Below is a small trained network, with its code and all its weights. Each question gives an input and a target symbol and asks what happens when units are switched off, that is, made to give their printed mean instead of their output.

import numpy as np


def w(rows, s, z=0):
    codes = np.array(rows[::2]) - 128.0
    scale = np.full(codes.shape[1], s)
    scale[-1] = z or s
    return codes * scale


def softmax(a):
    e = np.exp(a - a.max(-1, keepdims=True))
    return e / e.sum(-1, keepdims=True)


def log_softmax(a):
    a = a - a.max(-1, keepdims=True)
    return a - np.log(np.exp(a).sum(-1, keepdims=True))


def net(x, mask):
    ids = ['ΔΘΣΨΩαβγεζηλπτφ'.index(c) for c in x.split()]
    T = len(ids)
    res = E[ids] + P[:T]
    u = 0
    for l in range(2):
        r = res
        for j in range(3):
            rows = slice(3 * j, 3 * j + 3)
            q, k, v = (r @ M[l][rows].T for M in (Q, K, V))
            z = softmax(np.where(np.tri(T) > 0, q @ k.T / 3**0.5, -1e9)) @ v
            o = O[l][rows]
            res = res + np.where(mask[u + j], z, o[:, -1]) @ o[:, :-1]
        u += 3
    return log_softmax(res[-1] @ U[:, :-1].T + U[:, -1])


Q, K, V, O = {}, {}, {}, {}
E = w([
[145,136,99,59,161,80,53,87,167],'Δ',
[132,139,156,109,75,180,158,152,2],'Θ',
[190,139,119,167,202,175,93,195,63],'Σ',
[97,111,55,107,166,81,136,147,95],'Ψ',
[116,74,97,114,143,101,65,64,67],'Ω',
[80,101,164,140,142,232,96,55,125],'α',
[182,106,191,60,51,147,95,107,107],'β',
[106,181,138,20,85,94,129,79,126],'γ',
[138,121,108,128,136,133,142,194,144],'ε',
[112,155,215,88,148,215,136,143,163],'ζ',
[193,62,110,134,193,62,33,183,142],'η',
[139,129,153,69,185,47,87,157,198],'λ',
[148,55,140,136,121,105,100,172,84],'π',
[132,102,80,157,57,172,116,107,108],'τ',
[102,96,124,149,231,156,68,105,205],'φ',
],0.016)
P = w([
[108,221,125,239,42,82,97,128,105],'0',
[212,74,97,157,162,136,146,82,121],'1',
[153,246,142,134,88,144,31,128,155],'2',
[56,84,129,103,125,117,130,167,136],'3',
[219,83,95,111,204,168,206,80,139],'4',
[134,186,118,125,97,200,30,152,165],'5',
[55,56,142,99,127,120,132,178,121],'6',
[223,76,89,69,253,175,250,64,158],'7',
[138,137,96,132,94,217,13,180,152],'8',
[62,27,156,103,135,110,130,194,125],'9',
],0.014)
Q[0] = w([
[47,82,162,56,104,18,81,138,47],'L0H0',
[106,185,123,195,127,184,80,119,85],'L0H0',
[78,95,88,130,78,141,118,152,201],'L0H0',
[86,77,118,243,127,50,119,72,142],'L0H1',
[154,149,147,48,90,145,1,84,206],'L0H1',
[86,197,195,151,157,77,197,134,108],'L0H1',
[203,222,78,149,118,117,91,106,180],'L0H2',
[223,166,151,156,150,145,157,109,126],'L0H2',
[133,162,11,58,110,166,70,143,150],'L0H2',
],0.0068)
K[0] = w([
[40,97,166,94,112,97,51,166,53],'L0H0',
[197,66,153,136,111,153,197,123,138],'L0H0',
[107,98,98,94,111,169,39,163,152],'L0H0',
[73,113,213,124,152,141,62,131,86],'L0H1',
[212,137,49,70,204,127,223,123,106],'L0H1',
[176,197,115,206,86,87,2,129,124],'L0H1',
[214,167,132,103,134,111,152,70,89],'L0H2',
[141,196,158,217,155,104,181,103,159],'L0H2',
[135,125,63,14,181,218,251,105,146],'L0H2',
],0.008)
V[0] = w([
[141,198,28,172,62,119,164,96,199],'L0H0',
[142,1,173,77,125,44,91,115,43],'L0H0',
[50,175,174,195,73,116,127,193,75],'L0H0',
[181,161,78,124,171,217,143,91,160],'L0H1',
[94,126,55,141,69,98,217,124,233],'L0H1',
[55,101,131,103,129,131,218,130,118],'L0H1',
[210,90,94,127,128,201,124,174,245],'L0H2',
[28,219,47,130,121,159,98,171,114],'L0H2',
[59,60,190,132,207,125,104,46,35],'L0H2',
],0.0074)
O[0] = w([
[102,110,168,173,213,91,117,138,58,159],'L0H0',
[143,206,40,57,102,116,185,184,211,103],'L0H0',
[133,144,153,169,145,208,162,149,100,49],'L0H0',
[103,153,178,77,123,131,130,123,55,253],'L0H1',
[154,66,187,171,132,46,112,113,78,110],'L0H1',
[68,91,145,123,149,116,117,123,146,81],'L0H1',
[150,105,142,67,152,99,90,175,34,229],'L0H2',
[99,54,107,181,113,46,107,110,135,100],'L0H2',
[124,159,89,174,137,254,123,183,168,131],'L0H2',
],0.0082,0.0059)
Q[1] = w([
[54,157,140,142,61,62,78,216,154],'L1H0',
[225,54,120,60,122,122,136,145,124],'L1H0',
[113,60,123,197,106,148,88,152,156],'L1H0',
[216,196,109,172,147,131,99,21,88],'L1H1',
[216,40,112,92,147,80,248,75,145],'L1H1',
[87,207,171,223,127,25,178,108,145],'L1H1',
[233,103,110,124,181,144,233,69,127],'L1H2',
[97,134,163,35,107,110,156,166,159],'L1H2',
[151,4,88,134,169,135,253,105,141],'L1H2',
],0.0074)
K[1] = w([
[109,67,117,35,106,71,116,178,176],'L1H0',
[161,92,149,103,153,142,174,141,83],'L1H0',
[75,134,112,95,109,88,93,159,96],'L1H0',
[208,162,101,160,123,118,122,45,106],'L1H1',
[128,161,160,181,60,24,159,146,166],'L1H1',
[118,221,144,176,157,157,91,122,135],'L1H1',
[182,211,153,255,78,105,86,65,163],'L1H2',
[91,78,160,107,90,107,146,166,157],'L1H2',
[61,183,155,206,82,110,33,187,114],'L1H2',
],0.008)
V[1] = w([
[79,212,145,135,141,160,51,234,96],'L1H0',
[185,140,130,102,92,131,105,152,141],'L1H0',
[113,147,151,151,113,61,107,164,151],'L1H0',
[74,71,79,148,217,52,150,80,163],'L1H1',
[163,148,96,73,166,133,209,127,60],'L1H1',
[127,115,64,90,138,119,69,129,184],'L1H1',
[182,37,66,166,116,156,225,193,95],'L1H2',
[87,131,116,127,29,123,176,12,118],'L1H2',
[148,118,38,144,87,128,6,100,115],'L1H2',
],0.011)
O[1] = w([
[164,136,161,146,85,108,176,124,120,205],'L1H0',
[122,122,116,114,111,123,103,89,71,83],'L1H0',
[192,103,178,75,140,130,146,134,101,127],'L1H0',
[95,160,133,116,102,96,149,94,166,194],'L1H1',
[131,119,166,146,161,109,165,179,148,114],'L1H1',
[138,120,188,139,119,106,73,111,164,55],'L1H1',
[117,7,101,120,114,119,144,84,159,186],'L1H2',
[126,115,146,134,61,115,91,190,130,100],'L1H2',
[50,115,131,151,192,129,94,183,142,255],'L1H2',
],0.016,0.0066)
U = w([
[189,94,128,133,86,135,113,144,179,162],'Δ',
[177,168,99,78,131,167,162,89,98,135],'Θ',
[79,122,139,131,171,254,103,106,124,15],'Σ',
[186,82,123,112,143,89,60,70,89,97],'Ψ',
[95,133,89,73,118,182,174,217,143,13],'Ω',
[177,122,134,91,112,142,65,148,78,80],'α',
[138,112,172,155,125,68,207,121,145,216],'β',
[210,171,134,120,95,57,134,136,143,253],'γ',
[137,167,128,159,202,147,172,167,134,147],'ε',
[57,85,190,141,112,83,108,162,93,169],'ζ',
[102,168,128,152,106,79,204,195,227,150],'η',
[117,150,74,124,90,117,114,112,206,144],'λ',
[116,192,80,158,159,129,132,58,152,173],'π',
[75,182,138,97,138,89,105,143,123,81],'τ',
[109,171,136,80,53,100,128,188,136,97],'φ',
],0.0077,0.0065)

Each question gives the input, a string of symbols that net reads in full, and the target symbol t.
The units are the heads (3 rows each of Q, K, V and O). Each row of codes is followed by its name. A weight is (code - 128) times the scale printed after its matrix; where a second scale follows, it is the last column's (O and U).
mask holds one flag per head, layer by layer. A switched-off head (its flag False) gives its mean, the last column of its rows in O, instead of its output. The means were averaged over made-up inputs and are rounded, as every weight is.
A unit's drop is (log p(t) with every unit on - log p(t) with that unit switched off) / (log p(t) with every unit on - log p(t) with every unit switched off).
The circuit of an input: a set's keep is (log p(t) with only the set's units on - log p(t) with every unit switched off) / (log p(t) with every unit on - log p(t) with every unit switched off). Starting from all 6 units, units are removed one at a time, each time the one whose removal leaves the highest keep (on an exact tie, the one counted first), for as long as the keep stays at least 0.8.
circuit, biggest first: the units of the circuit, biggest drop first
unit that matters most: the unit with the biggest drop
heads that matter: for each layer, one digit per head in row order, 1 if its drop is at least 0.15 and else 0, layers parted by /
input τ ε Ω Δ Ω, target Ω: heads that matter => 101 / 011
input ε λ τ Σ β τ φ Σ, target Θ: unit that matters most => L0H0
input Σ τ τ λ, target γ: heads that matter => 000 / 011
input φ ε Δ, target Ψ: heads that matter => 000 / 001
input η λ γ Σ Σ Σ, target Σ: heads that matter => 111 / 101
input α τ τ τ τ η τ ζ, target η: circuit, biggest first => [L1H0 L0H0 L0H2]
input π π Ψ γ τ Σ, target ζ: circuit, biggest first => [L1H2 L1H1 L0H1]
input τ ζ ζ, target α: circuit, biggest first => [L0H2 L1H2 L1H1]
input τ τ Σ ε ε τ ε τ Ψ, target ζ: circuit, biggest first => [L1H1 L0H1]
input Θ ζ Σ, target α: circuit, biggest first => [L1H1 L0H2 L1H2]
input φ τ α ε Ω λ π ζ, target ε: heads that matter => 100 / 101
input ζ ε ζ τ φ Ψ ζ β, target γ: circuit, biggest first => [L0H0 L1H2 L1H0]
input τ Σ τ, target Σ: circuit, biggest first => [L1H2 L0H1 L0H2]
input Δ τ Δ τ τ ε ζ Θ τ η, target Ψ: circuit, biggest first => [L1H2 L1H1]
input ε τ τ Σ α, target Θ: circuit, biggest first => [L0H0 L1H1 L0H2 L1H2]
input τ τ τ ε, target β: circuit, biggest first => [L1H2 L1H0]
input ε ζ Σ Ψ, target η: circuit, biggest first => [L0H0 L1H1]
input φ α γ τ ε π Ψ τ α, target ζ: heads that matter => 100 / 010
input ζ τ ζ τ Σ φ Θ, target Ω: circuit, biggest first => [L0H0]
input α ε τ ζ, target Θ: heads that matter => 000 / 011
input τ ε τ Σ ε ε Θ ζ, target Ω: heads that matter => 101 / 111
input τ τ β Σ φ τ ζ, target Θ: heads that matter => 000 / 001
input λ Σ Ψ Θ τ Δ, target ζ: heads that matter => 000 / 011
